[[115 139 122 132 127 113 129 131 130 134 120 130 128 128]
 [125 126 129 133 125 126 124 129 130 132 127 135 131 135]
 [131 123 129 123 125 129 122 128 119 134 131 138 135 133]
 [116 138 122 132 127 116 129 132 129 134 121 132 128 129]
 [142 130 135 140 126 127 129 119 117 143 135 119 135 133]
 [130 125 128 127 136 127 132 124 136 137 122 125 137 129]
 [119 128 126 119 128 129 126 134 124 129 131 130 133 129]
 [144 102 114 124 140 116 107 126 130 120 144 119 128 129]
 [117 135 124 132 127 116 127 131 130 134 121 132 130 130]
 [131 113 133 131 124 142 126 126 127 125 140 134 126 138]
 [127 124 131 134 125 127 123 130 129 131 128 136 132 134]
 [129 125 127 127 138 128 132 121 138 139 122 125 140 130]
 [116 127 125 119 130 129 127 134 127 128 131 128 132 129]
 [140 130 134 138 126 128 128 120 117 142 135 121 136 134]
 [130 127 132 136 124 119 116 131 131 133 123 139 139 135]
 [125 129 118 134 126 123 124 137 130 120 129 133 127 127]]
Rows and columns are numbered from 0.
Report the entry in row 2 and column 0.
A: 131
Report the entry directly below the smallest entry.
A: 135
The entry at row 0, column 0 is 115
Report the entry in the top-right corner.
A: 128
Report the entry directly above the smallest entry.
A: 128
Report the entry in the bottom-left corner.
A: 125
The entry in the bottom-right corner: 127
Report the entry just left of the smallest entry.
A: 144
The entry at row 1, column 0 -> 125
Report the entry at row 0, column 1.
A: 139
Report the entry in row 1 and column 2.
A: 129
The entry just right of the smallest entry: 114
Report the entry at row 2, column 2.
A: 129

array([136, 108, 143, 138, 140, 106, 123, 115])
Report the entry just right of 106.
123
The entry just left of 123 -> 106
Report the entry just left of the smallest entry.
140
